Here is a tiny trained network, its code and every weight. The questions are about switching its units off for an input and a class, where a switched-off unit gives its printed mean instead of its output.

import numpy as np


def w(rows, s, z=0):
    codes = np.array(rows[::2]) - 128.0
    scale = np.full(codes.shape[1], s)
    scale[-1] = z or s
    return codes * scale


def norm(h):
    return h / np.sqrt((h * h).mean(-1, keepdims=True) + 1e-5)


def f(y):
    return y / 2 * (1 + np.tanh(0.7978845608 * (y + 0.044715 * y**3)))


def log_softmax(a):
    a = a - a.max(-1, keepdims=True)
    return a - np.log(np.exp(a).sum(-1, keepdims=True))


def net(x, mask):
    res = np.array(x, float).reshape(1, 3) / 4 @ E
    u = 0
    for l in range(3):
        y = f(norm(res) @ A[l][:, :-1].T + A[l][:, -1])
        res = res + np.where(mask[u : u + 4], y, B[l][:, -1]) @ B[l][:, :-1]
        u += 4
    return log_softmax(norm(res)[-1] @ U[:, :-1].T + U[:, -1])


A, B = {}, {}
E = w([
[138,206,210],'x0',
[237,2,182],'x1',
[71,76,209],'x2',
],0.0049)
A[0] = w([
[114,181,62,67],'0.n0',
[254,141,115,253],'0.n1',
[74,174,116,159],'0.n2',
[155,139,90,34],'0.n3',
],0.0088,0.00042)
B[0] = w([
[255,154,166,184],'0.n0',
[221,207,161,253],'0.n1',
[186,65,183,178],'0.n2',
[28,201,149,138],'0.n3',
],0.0042,0.003)
A[1] = w([
[86,164,105,2],'1.n0',
[85,172,110,48],'1.n1',
[115,139,112,29],'1.n2',
[136,70,8,24],'1.n3',
],0.016,0.0025)
B[1] = w([
[218,26,215,142],'1.n0',
[254,2,164,160],'1.n1',
[109,77,48,106],'1.n2',
[45,11,240,254],'1.n3',
],0.0086,0.0039)
A[2] = w([
[13,6,195,175],'2.n0',
[174,67,18,254],'2.n1',
[83,60,77,70],'2.n2',
[162,255,169,140],'2.n3',
],0.0082,0.0045)
B[2] = w([
[130,188,86,255],'2.n0',
[151,234,170,154],'2.n1',
[163,106,251,128],'2.n2',
[63,81,119,180],'2.n3',
],0.014,0.0088)
U = w([
[107,247,121,203],'0',
[213,142,241,163],'1',
[30,85,228,156],'2',
[58,114,47,152],'3',
[145,68,126,1],'4',
],0.015,0.0076)

Each question gives the input, the list of numbers given to net, and the class t.
The units are the neurons (one row each of A and B). Each row of codes is followed by its name. A weight is (code - 128) times the scale printed after its matrix; where a second scale follows, it is the last column's (A, B and U).
mask holds one flag per neuron, layer by layer. A switched-off neuron (its flag False) gives its mean, the last column of its row in B, instead of its output. The means were averaged over made-up inputs and are rounded, as every weight is.
A unit's drop is (log p(t) with every unit on - log p(t) with that unit switched off) / (log p(t) with every unit on - log p(t) with every unit switched off).
The circuit of an input: a set's keep is (log p(t) with only the set's units on - log p(t) with every unit switched off) / (log p(t) with every unit on - log p(t) with every unit switched off). Starting from all 12 units, units are removed one at a time, each time the one whose removal leaves the highest keep (on an exact tie, the one counted first), for as long as the keep stays at least 0.8.
units of the circuit, in order: the units of the circuit, biggest drop first
k most important neurons: the k neurons with the biggest drops, biggest first
k most important neurons of layer l: the k neurons of layer l with the biggest drops, biggest first
input [-8,7,0], class 2: units of the circuit, in order	1.n3
input [-1,1,0], class 3: 2 most important neurons	2.n1, 1.n1
input [7,2,8], class 0: 2 most important neurons of layer 0	0.n1, 0.n0
input [-8,-5,-6], class 2: 2 most important neurons	1.n3, 0.n1
input [-6,-1,6], class 0: 2 most important neurons of layer 2	2.n0, 2.n3
input [3,3,-2], class 3: 4 most important neurons	2.n3, 1.n1, 1.n3, 1.n0
input [0,-1,-3], class 3: units of the circuit, in order	2.n3, 2.n0, 1.n3
input [0,2,-2], class 3: 3 most important neurons	2.n3, 1.n1, 1.n3
input [7,3,-6], class 2: 3 most important neurons	2.n3, 2.n0, 1.n1
input [2,6,-8], class 0: 2 most important neurons	1.n3, 1.n1
input [-6,-5,-3], class 2: 2 most important neurons	1.n3, 0.n1
input [3,-2,-2], class 3: 2 most important neurons	0.n0, 2.n3
input [-2,-7,-4], class 1: 2 most important neurons of layer 1	1.n1, 1.n0
input [6,-3,0], class 2: units of the circuit, in order	2.n0, 2.n3
input [-4,-2,6], class 0: units of the circuit, in order	2.n0
input [6,-8,0], class 1: units of the circuit, in order	1.n1, 1.n0
input [6,0,8], class 0: 2 most important neurons	0.n1, 2.n0
input [4,-5,-1], class 1: 2 most important neurons	1.n1, 0.n1
input [7,-7,-1], class 1: 2 most important neurons	1.n1, 1.n0
input [2,-5,2], class 1: units of the circuit, in order	1.n1
input [-8,7,-1], class 2: 2 most important neurons of layer 0	0.n0, 0.n2
